Each row has a name. After each piece below comes the name of the row it's from, unless a question asks for something else. Each question is about the rows just above it. Places in a row count from 0.

z928: [ 0  1 79 76 78]
z459: [ 0 75 77 80 78]
z594: [ 0  0  0 -1  1]
z903: [-1  1 -1 72 79]
Row and place of [80] in the named rows:
z459, 3
[72] is at row and place
z903, 3
Row and place of [77] in the named rows:
z459, 2
z928 without one entry, shuffled: [ 0 79  1 76]. Gone:
[78]
The row with [ 0 75 77 80 78] is
z459
tags:
[-1] -> z932
[77] -> z944
[76] -> z752
[0] -> z557
Join z594 by its entry at place 2:
z557

z872: [  2   2  -6  -2   2   0   0   2   4   1   1   2   1   0  -2 -36  -1   1
  -4   2   2   2   0  -1   0  -3]
z466: [  3  -4  -9   2   3  -3   1   5 -10  -1  -1   4  -2   5  -1 -34   0   1
  -4   1   0   0  -5  -9   4  -2]
z472: [  3  -4  -9  -2   3  -3   1   5   0  -1  -1   4  -2   5  -1 -34   0   1
  -4   1   0   0  -5  -9   4  -2]
The row with [  3  -4  -9   2   3  -3   1   5 -10  -1  -1   4  -2   5  -1 -34   0   1
  -4   1   0   0  -5  -9   4  -2] is
z466
key -> tag
[4] -> z722
[0] -> z663
[3] -> z952
Look up the entry of z466 at place 24 in the table:
z722
Where do [  3  -4  -9  -2   3  -3   1   5   0  -1  -1   4  -2   5  -1 -34   0   1
  -4   1   0   0  -5  -9   4  -2] appear?
z472
[  2   2  -6  -2   2   0   0   2   4   1   1   2   1   0  -2 -36  -1   1
  -4   2   2   2   0  -1   0  -3] is in which row?
z872

z826: [ 27 -93 -14  45   9 -35   8  43  66  56]
z824: [ -9 -24 -22 -31 -10   3 -17  -3   7 -11]
z702: [-14  68  22 -25   0  31  12 -24 -51 -35]
z407: [ -3 -38 -18 -16  -3 -14  -4 -18   3  -4]
z293: [ 12 -50 -38   9   4 -33  -8  12  43  14]
z970: [ -1  90  32  -8   3  42   8   8 -48 -19]
z124: [ -4 -74 -14 -15  -8 -25 -24 -19  32   7]
z846: [-28  78  36 -42 -14  55 -13 -52 -62 -44]
z762: [ 14  41   0  -4   0  13  18 -11 -11  -9]
z505: [  6 -36 -13  -2 -15  -5 -10 -23  31   6]
z519: [ -7 -22 -17 -21  -8 -14 -20 -17   8 -14]
Table of tags by key:
[-62] -> z298
[6] -> z5
[78] -> z750
[-44] -> z167
[-19] -> z605
[14] -> z559
[-4] -> z675
Join z846 by its entry at place 9:
z167
[ -4 -74 -14 -15  -8 -25 -24 -19  32   7] is in which row?
z124
The one value in z762 and z407:
[-4]

z307: [  6 -37 -48 -24   4  54]
z170: [-65  61  14  77 -79  75]
z747: [-65  61  14  77  23 -43]
z314: [-32 -14 -41 -42 -67 -56]
z217: [ 11 -41  79   9  74  11]
z765: [-73 -62 -69  -6 -79 -45]
z580: [ 11 -81 -28   9  74  11]
[-56] is at row and place
z314, 5
Table of tags by key:
[23] -> z444
[-79] -> z881
[-80] -> z581
[22] -> z364
[14] -> z586
[15] -> z228
[-78] -> z320
The tag of z170, keyed by place 4:
z881
Where do [ 11 -81 -28   9  74  11] appear?
z580
[-42] is at row and place
z314, 3

z225: [  8  21  11 -29   9  33  27  34  33 -72  37  18   8  44]
z975: [ 19  29  13  30  18 -12 -11  55   4 -93 -22 -21  28  76]
z620: [  0 -19   1 -10  62  47 -47  14  -7  15  77 -61 -32  34]
z4: [ 19  28  13  30  -2 -12 -11  55   4 -93 -22 -21  28  76]
z98: [ 77   6 -34   1  48   1  -7  31 -21  30 -31  12   0 -36]
z527: [ 18  57   7 -21  21 -35 -10  36   1  38  92 -19  -1  53]
Shuffled z4 with one entry gone: [-93  19  28  55 -12 -22  28  13  76 -21  30 -11   4], missing
[-2]
Which entry of z225 is missing from [ 18   8  11  21 -72   8  37  44   9  33  33 -29  27]?
[34]
tags:
[13] -> z144
[-21] -> z118
[30] -> z126
The tag of z975, keyed by place 3:
z126
z975 without one entry, shuffled: [ 19  13 -93  76  18  55   4  28 -22 -11 -12  29 -21]. Gone:
[30]
[-61] is at row and place
z620, 11
which: [  8  21  11 -29   9  33  27  34  33 -72  37  18   8  44]
z225
Shuffled z98 with one entry gone: [  6   0   1  12  -7 -34  48   1  31 -21  77 -31  30], missing
[-36]

z931: [ -9   7 -10   6  31   2 -46  25  -1  -6  20 -17   5 -10 -20   8  -1   4]
z863: [-10 -14   8   4  12 -26 -24   7  -7 -38   7  73  -3 -13 -52  26 -22  12]
z179: [  7  -5   1   5 -12   9  10   1   0  -6   0   8  -4 -13  -4   8  -8  -1]
z141: [ -6 -46  17   6 -29 -16 -27 -22 -11  10  48  -7 -11 -20  -5 -26   0 -18]
which: [ -6 -46  17   6 -29 -16 -27 -22 -11  10  48  -7 -11 -20  -5 -26   0 -18]
z141
[ -9   7 -10   6  31   2 -46  25  -1  -6  20 -17   5 -10 -20   8  -1   4] is in which row?
z931
z931 without one entry, shuffled: [  5   7 -20   8  -6   2  -1  20   4 -10 -46   6  -1  -9  31  25 -10]. Gone:
[-17]
z179 without one entry, shuffled: [  5  -5   7   8  -8   1  10  -4 -13   0   0 -12  -4   8   9  -1   1]. Gone:
[-6]
tags:
[-27] -> z367
[-38] -> z823
[10] -> z526
[-6] -> z558
Look up the entry of z141 at place 9 in the table:
z526

z525: [  0  -8  -8  28 -14   4  23  -4 -30  13 -25  -2  22   6  -6  25 -20   3
 -10  74  23 -17]
z760: [-28  11  -3 -15  25 -24   4  23  21  -7 -25  16 -35 -18 -28 -18  -2   4
  30 -52   0 -13]
z13: [ 28 -16  12  -8 -22  20  14  29  -3  34  32 -34 -20  35 -32  17 -35   1
 -14  19  -6  26]
z252: [-28  11  24 -15  25 -24   4  23  21  -7 -25  16 -35 -18 -28 -18  -2   4
  13 -52   0 -13]
z748: [ 42  32   6 -33 -13  16   7   6  26  31  30 -16 -31   8 -32   2 -25 -13
 -12 -22   8  18]
Which entry of z13 is missing from [ 17 -16  14  -6 -14  29  28  32 -32 -20  -3 -34  12  35   1  20 -35 -22
  -8  26  19]?
[34]
which: [ 28 -16  12  -8 -22  20  14  29  -3  34  32 -34 -20  35 -32  17 -35   1
 -14  19  -6  26]
z13
key -> tag
[0] -> z973
[-15] -> z409
[-8] -> z595
[11] -> z949
[12] -> z562
[32] -> z523
[-9] -> z145
[-16] -> z140
Look up the entry of z525 at place 1 in the table:
z595
[-28  11  24 -15  25 -24   4  23  21  -7 -25  16 -35 -18 -28 -18  -2   4
  13 -52   0 -13] is in which row?
z252
Shuffled z748 with one entry gone: [ 16   6 -22   8  18 -33  42 -13 -31   6   7   8 -16  26 -12 -25  30 -13
   2 -32  32], missing
[31]

z439: [-63   8  13  -4  65   4  11  58  34 -58  -8 -73   4 -57 -17  42  -9   2
  13   6]
z886: [ 14  -1  -4   1 -20  -2   2 -20  -9 -16   1  25  -1   3   3  -1   4  -4
  -2   0]
z716: [-58   6   8   1  60   5   9  54  34  47  -4 -70   4 -11 -12  44  -7   7
  13   4]
[-63] is at row and place
z439, 0
The row with [-58   6   8   1  60   5   9  54  34  47  -4 -70   4 -11 -12  44  -7   7
  13   4] is
z716
z439 without one entry, shuffled: [-63 -17   2  13  -4  11   4   6   4  34   8  -9  65  42 -73  13  58 -57
 -58]. Gone:
[-8]
Shuffled z886 with one entry gone: [-20  -1  14  -1 -20  -9  -2   1 -16   2   3  -1   1  -4   3   4  25  -2
  -4], missing
[0]

z776: [-65 -23  -6  -9  32   0   0]
z536: [ 12 -36 -40  61   0  11  -8]
z997: [-13  48  71  61   0  24   0]
z573: [ -4  -4 -40  23 -13 -59  25]
z724: [-18   0  61   0   1  22 -22]
z643: [-34 -45 -37 -16   0  -1  -4]
z53: [ -1  -7 -47   0  -2 -66  17]
z253: [  0  -3  -4   0 -12  35  74]
Where in the named rows is [-6]?
z776, 2
Shuffled z536 with one entry gone: [-36  61  -8  12   0 -40], missing
[11]
Which value is in both z643 and z724?
[0]
tags:
[-6] -> z467
[-7] -> z437
[-13] -> z447
[-2] -> z45
[-1] -> z774
Join z53 by its entry at place 4:
z45
Shared by z724 and z253:
[0]
z724 without one entry, shuffled: [ 61   0   1   0 -18  22]. Gone:
[-22]
Where in the named rows is [22]?
z724, 5

z638: [  2  57  15 -25 -33 -23 -34  30  12   8 -51  34  45  23 -14   2  34   5
 -16  45  28  17  31  32 -20 -76 -25 -15   2  33 -17 -32  43 -26 -12]
z531: [ -5 -35  18  -4  -2 -42 -41  39  -7 -45  -3   7  20  27 -14  -6 -25 -64
  20   0 -38  38  11  11  30 -19   5  47  -5  18  16 -37 -52   5  52]
z799: [ -3  31 -15  -5  -6  -7 -17   6  -9  -1  26  13 -11 -46  -4  -1 -26  39
  -7  -8   2  62  -5 -32  30   4 -37  -7  29  44  -3  24  20 -11 -15]
z784: [-20  18 -19 -32 -32   6 -14  45   2 -15 -31  -4 -35  11 -27 -55 -25  13
   5 -47 -15  -6 -20 -34 -14 -39  53 -37   1  17 -25  -4 -24  27 -22]
z660: [ 39 -39  31 -10 -38  38  23  10 -77   7   2  -9  36  35 -10  37 -27  -9
  23  23  28 -11 -21   6  30   7  37   6 -14 -33 -28  -1 -26 -64  15]
z845: [-30 -16 -27  18  24   2   9  12 -29 -20  84   3 -13   3   9 -40 -38   6
  -6  17  16  12  12  10  37  29  -8  39  66   4   3  -9  43  -7  27]
z154: [-24 -26  -7  31  -5  54 -23 -39 -11 -39  21 -42  20  19  -2  42  23  -5
  11 -17   8 -29  16   1  35  -6  -1 -36  -3 -26  27  -4 -24 -19   8]
z938: [ 17  25  -7 -33  -9  44  -5 -21  64  16   0  42  27  19 -58  -9 -20   7
  -3 -16   1 -22   5   7 -41  15 -36  39  11  22  50 -39  25 -29  24]
z284: [-12  27  29   2  15  -7 -13   4  -6  -5 -22 -14  24  29  -8 -22  12   1
 -22   3   1 -13  22  19 -12 -22  -1  21 -12  44 -18  68  16 -15 -29]
z134: [-30  -5  18  18 -31   6  -1   6 -20 -61   6  35  -8 -16  14   7  21 -41
  20  39  21 -10 -37  26  49  18 -27 -14  30   8  22  21 -19  31  26]
z24: [ 13 -11  -4 -39  42  25  17  23 -41  -3  -4 -36   5  -2  71 -15  42  18
 -16 -30  35   4   9   3  -8 -32  20  -1  -5 -13   0 -17  31  25 -31]
z921: [ 19 -14  25  39  35   9  36  15  44  80   6  14 -12 -25  17  57 -38 -20
   0  19 -13  60 -37  14   8 -10 -15  -3 -36 -28   4  42  30 -11 -13]
which: [-12  27  29   2  15  -7 -13   4  -6  -5 -22 -14  24  29  -8 -22  12   1
 -22   3   1 -13  22  19 -12 -22  -1  21 -12  44 -18  68  16 -15 -29]
z284
Which entry of z284 is missing from [ -6   4   3 -22   1  -7 -12 -22  68  24   1  -1 -14 -22 -15  29 -18 -13
  -5  15 -13 -22 -29  22  21   2  -8 -12  27  44  19 -12  12  29]?
[16]
Which row holds [ -3  31 -15  -5  -6  -7 -17   6  -9  -1  26  13 -11 -46  -4  -1 -26  39
  -7  -8   2  62  -5 -32  30   4 -37  -7  29  44  -3  24  20 -11 -15]?
z799
tags:
[1] -> z649
[19] -> z815
[11] -> z435
[20] -> z797
[-6] -> z80
[27] -> z770
[18] -> z590
[2] -> z127
The tag of z154, keyed by place 13:
z815

z607: [-16   9   1   1   0   5  -1  -2]
z836: [-16   9  78   1   0   4   1  -2]
z398: [ 48  79  14 -42  33  -1   4 -57]
Table of tags by key:
[4] -> z115
[3] -> z924
[-58] -> z67
[15] -> z676
[-2] -> z238
[14] -> z906
[-57] -> z434
Join z398 by its entry at place 7:
z434
which: [-16   9   1   1   0   5  -1  -2]
z607
Shared by z398 and z607:
[-1]
The row with [ 48  79  14 -42  33  -1   4 -57] is
z398
Shared by z836 and z398:
[4]

